Below are the code and all the weights of a small trained network. Each question names an input and a class and asks about switching units off, where a switched-off unit gives its printed mean instead of its output.

import numpy as np


def w(rows, s, z=0):
    codes = np.array(rows[::2]) - 128.0
    scale = np.full(codes.shape[1], s)
    scale[-1] = z or s
    return codes * scale


def f(y):
    return np.maximum(y, 0)


def log_softmax(a):
    a = a - a.max(-1, keepdims=True)
    return a - np.log(np.exp(a).sum(-1, keepdims=True))


def net(x, mask):
    res = np.array(x, float).reshape(1, 8) / 4 @ E
    y = f(res @ A[0][:, :-1].T + A[0][:, -1])
    res = res + np.where(mask, y, B[0][:, -1]) @ B[0][:, :-1]
    return log_softmax(res[-1] @ U[:, :-1].T + U[:, -1])


A, B = {}, {}
E = w([
[147,136,193,153,80],'x0',
[133,202,63,135,10],'x1',
[141,45,100,109,57],'x2',
[63,70,137,146,101],'x3',
[107,72,108,171,111],'x4',
[66,123,123,158,58],'x5',
[133,124,197,33,98],'x6',
[144,140,107,52,139],'x7',
],0.012)
A[0] = w([
[131,128,127,129,125,76],'neuron 0',
[66,141,127,146,64,127],'neuron 1',
[141,123,169,92,104,135],'neuron 2',
[117,164,116,91,182,1],'neuron 3',
[147,127,163,76,101,85],'neuron 4',
[146,120,5,133,117,136],'neuron 5',
[162,84,151,102,173,71],'neuron 6',
],0.018,0.0073)
B[0] = w([
[95,137,121,125,151,128],'neuron 0',
[91,87,66,177,12,241],'neuron 1',
[158,213,201,61,150,200],'neuron 2',
[20,103,118,63,76,179],'neuron 3',
[205,175,194,98,137,203],'neuron 4',
[186,140,255,63,66,254],'neuron 5',
[81,185,117,72,99,198],'neuron 6',
],0.0097,0.014)
U = w([
[51,112,113,128,158,244],'0',
[176,158,85,160,167,83],'1',
[142,176,108,223,118,3],'2',
[178,171,155,121,170,192],'3',
[105,137,130,115,49,101],'4',
[107,9,131,182,123,78],'5',
],0.015,0.0058)

Each question gives the input, the list of numbers given to net, and the class t.
The units are the neurons (one row each of A and B). Each row of codes is followed by its name. A weight is (code - 128) times the scale printed after its matrix; where a second scale follows, it is the last column's (A, B and U).
mask holds one flag per neuron, in row order. A switched-off neuron (its flag False) gives its mean, the last column of its row in B, instead of its output. The means were averaged over made-up inputs and are rounded, as every weight is.
A unit's drop is (log p(t) with every unit on - log p(t) with that unit switched off) / (log p(t) with every unit on - log p(t) with every unit switched off).
The circuit of an input: a set's keep is (log p(t) with only the set's units on - log p(t) with every unit switched off) / (log p(t) with every unit on - log p(t) with every unit switched off). Starting from all 7 units, units are removed one at a time, each time the one whose removal leaves the highest keep (on an exact tie, the one counted first), for as long as the keep stays at least 0.8.
units of the circuit, in order: the units of the circuit, biggest drop first
unit that matters most: the unit with the biggest drop
k most important neurons: the k neurons with the biggest drops, biggest first
drop when u is switched off: that unit's drop, to one decimal
input [0,6,-8,-2,7,-3,2,-7], class 2: units of the circuit, in order	[neuron 5; neuron 3]
input [-6,-5,7,8,-3,4,1,0], class 5: units of the circuit, in order	[neuron 5; neuron 2]
input [5,-7,-1,-5,-8,1,-7,8], class 0: unit that matters most	neuron 3
input [-4,-5,8,4,4,-4,5,-1], class 0: units of the circuit, in order	[neuron 5; neuron 1]
input [-1,-2,3,5,-5,5,0,0], class 5: units of the circuit, in order	[neuron 5; neuron 6; neuron 4]
input [0,0,-5,-3,-2,-8,1,-4], class 0: units of the circuit, in order	[neuron 3; neuron 5]
input [-6,-1,-7,-2,-2,-6,4,-7], class 0: units of the circuit, in order	[neuron 3; neuron 5]
input [-2,-5,5,-1,-2,7,-6,8], class 3: 4 most important neurons	[neuron 1; neuron 3; neuron 5; neuron 6]
input [-3,1,6,-2,5,-5,-7,-3], class 3: 2 most important neurons	[neuron 1; neuron 5]
input [-4,-5,0,-1,2,-7,3,4], class 4: 2 most important neurons	[neuron 3; neuron 6]
input [-3,6,-6,-3,4,-6,-4,5], class 4: 2 most important neurons	[neuron 3; neuron 4]
input [-8,4,7,7,-3,-8,-3,2], class 3: 4 most important neurons	[neuron 1; neuron 3; neuron 6; neuron 5]
input [-4,-4,0,-1,7,-4,5,3], class 0: 2 most important neurons	[neuron 5; neuron 6]
input [-4,-3,1,6,-7,2,-3,-3], class 0: units of the circuit, in order	[neuron 5]
input [-8,0,2,-2,1,-3,-8,-5], class 3: 3 most important neurons	[neuron 5; neuron 1; neuron 3]
input [7,-3,0,-5,-3,7,-1,-4], class 2: 3 most important neurons	[neuron 5; neuron 3; neuron 6]
input [2,-5,-5,-4,-7,4,-6,-1], class 0: drop when neuron 3 is switched off	0.3
input [-7,-1,3,-5,-8,4,7,4], class 3: drop when neuron 4 is switched off	0.4
input [-2,-1,6,7,7,2,-2,4], class 5: drop when neuron 3 is switched off	0.2
input [1,-6,7,-8,-5,6,0,-8], class 3: most important neuron	[neuron 1]
